Below is a small trained network, with its code and all its weights. Each question gives an input and a class and asks what happens when units are switched off, that is, made to give their printed mean instead of their output.

import numpy as np


def w(rows, s, z=0):
    codes = np.array(rows[::2]) - 128.0
    scale = np.full(codes.shape[1], s)
    scale[-1] = z or s
    return codes * scale


def f(y):
    return np.maximum(y, 0)


def log_softmax(a):
    a = a - a.max(-1, keepdims=True)
    return a - np.log(np.exp(a).sum(-1, keepdims=True))


def net(x, mask):
    res = np.array(x, float).reshape(1, 6) / 4 @ E
    y = f(res @ A[0][:, :-1].T + A[0][:, -1])
    res = res + np.where(mask, y, B[0][:, -1]) @ B[0][:, :-1]
    return log_softmax(res[-1] @ U[:, :-1].T + U[:, -1])


A, B = {}, {}
E = w([
[61,193,108,2,148,185,106,214,62,125,95,132],'x0',
[93,208,164,48,58,86,129,96,189,18,151,111],'x1',
[187,139,91,82,101,84,160,126,91,97,117,181],'x2',
[146,195,108,133,170,172,129,150,166,118,143,124],'x3',
[81,136,111,154,129,127,94,73,104,164,115,111],'x4',
[119,106,130,108,177,109,142,128,110,72,164,141],'x5',
],0.012)
A[0] = w([
[92,158,105,27,136,169,116,185,61,164,102,90,227],'neuron 0',
[183,174,117,145,148,127,102,97,156,137,162,104,150],'neuron 1',
[222,94,110,193,155,98,148,19,199,135,195,115,130],'neuron 2',
[144,196,149,98,82,2,107,155,229,125,100,92,122],'neuron 3',
[188,71,92,196,199,144,157,177,69,207,110,148,50],'neuron 4',
[87,192,171,129,94,78,170,68,187,37,60,89,4],'neuron 5',
[200,120,162,206,93,161,142,27,150,100,170,134,151],'neuron 6',
[87,196,105,177,110,105,127,126,202,91,170,98,17],'neuron 7',
[183,130,122,166,144,65,133,88,187,147,121,136,165],'neuron 8',
[74,165,182,100,62,82,167,114,161,120,186,115,20],'neuron 9',
],0.0075,0.0016)
B[0] = w([
[160,91,158,105,103,158,223,145,66,165,234,52,236],'neuron 0',
[122,135,117,152,119,125,135,160,57,105,178,161,160],'neuron 1',
[101,126,154,79,99,196,202,90,134,189,191,145,252],'neuron 2',
[119,108,143,90,183,105,100,25,189,136,164,172,214],'neuron 3',
[69,237,14,159,186,74,74,91,204,71,25,114,229],'neuron 4',
[185,188,102,128,235,2,75,94,146,106,100,135,221],'neuron 5',
[150,143,194,87,45,176,179,185,82,135,122,92,226],'neuron 6',
[152,82,121,77,145,36,114,123,70,171,65,122,179],'neuron 7',
[112,77,148,151,98,160,151,174,64,125,152,98,199],'neuron 8',
[68,141,121,171,161,105,128,115,117,93,93,229,200],'neuron 9',
],0.0081,0.014)
U = w([
[150,82,195,54,31,183,174,165,2,198,233,146,254],'0',
[138,153,24,160,167,23,13,100,225,52,10,181,2],'1',
],0.007,0.00046)

Each question gives the input, the list of numbers given to net, and the class t.
The units are the neurons (one row each of A and B). Each row of codes is followed by its name. A weight is (code - 128) times the scale printed after its matrix; where a second scale follows, it is the last column's (A, B and U).
mask holds one flag per neuron, in row order. A switched-off neuron (its flag False) gives its mean, the last column of its row in B, instead of its output. The means were averaged over made-up inputs and are rounded, as every weight is.
A unit's drop is (log p(t) with every unit on - log p(t) with that unit switched off) / (log p(t) with every unit on - log p(t) with every unit switched off).
The circuit of an input: a set's keep is (log p(t) with only the set's units on - log p(t) with every unit switched off) / (log p(t) with every unit on - log p(t) with every unit switched off). Starting from all 10 units, units are removed one at a time, each time the one whose removal leaves the highest keep (on an exact tie, the one counted first), for as long as the keep stays at least 0.8.
units of the circuit, in order: the units of the circuit, biggest drop first
top k neurons: the k neurons with the biggest drops, biggest first
drop of u: that unit's drop, to one decimal
input [3,-4,1,-7,1,3], class 1: units of the circuit, in order => (neuron 4)
input [-5,4,0,5,-5,8], class 0: top 3 neurons => (neuron 4; neuron 2; neuron 6)
input [1,-2,4,8,-4,-6], class 1: top 3 neurons => (neuron 2; neuron 6; neuron 8)
input [-6,-7,-1,1,7,6], class 1: top 2 neurons => (neuron 4; neuron 0)
input [-6,6,3,1,-1,3], class 0: top 4 neurons => (neuron 4; neuron 2; neuron 6; neuron 8)
input [-7,6,-3,3,0,-2], class 0: top 3 neurons => (neuron 6; neuron 2; neuron 4)
input [1,-2,2,8,5,-1], class 1: top 2 neurons => (neuron 2; neuron 6)
input [-7,7,-3,-2,7,-6], class 0: top 4 neurons => (neuron 6; neuron 2; neuron 4; neuron 8)
input [-2,-3,-8,-1,4,-3], class 1: top 2 neurons => (neuron 0; neuron 4)
input [-2,-8,-3,6,2,-8], class 1: drop of neuron 4 => 2.5
input [-1,-4,8,-2,-8,-5], class 1: drop of neuron 4 => 0.2
input [-6,5,-7,2,4,5], class 0: drop of neuron 2 => 0.8
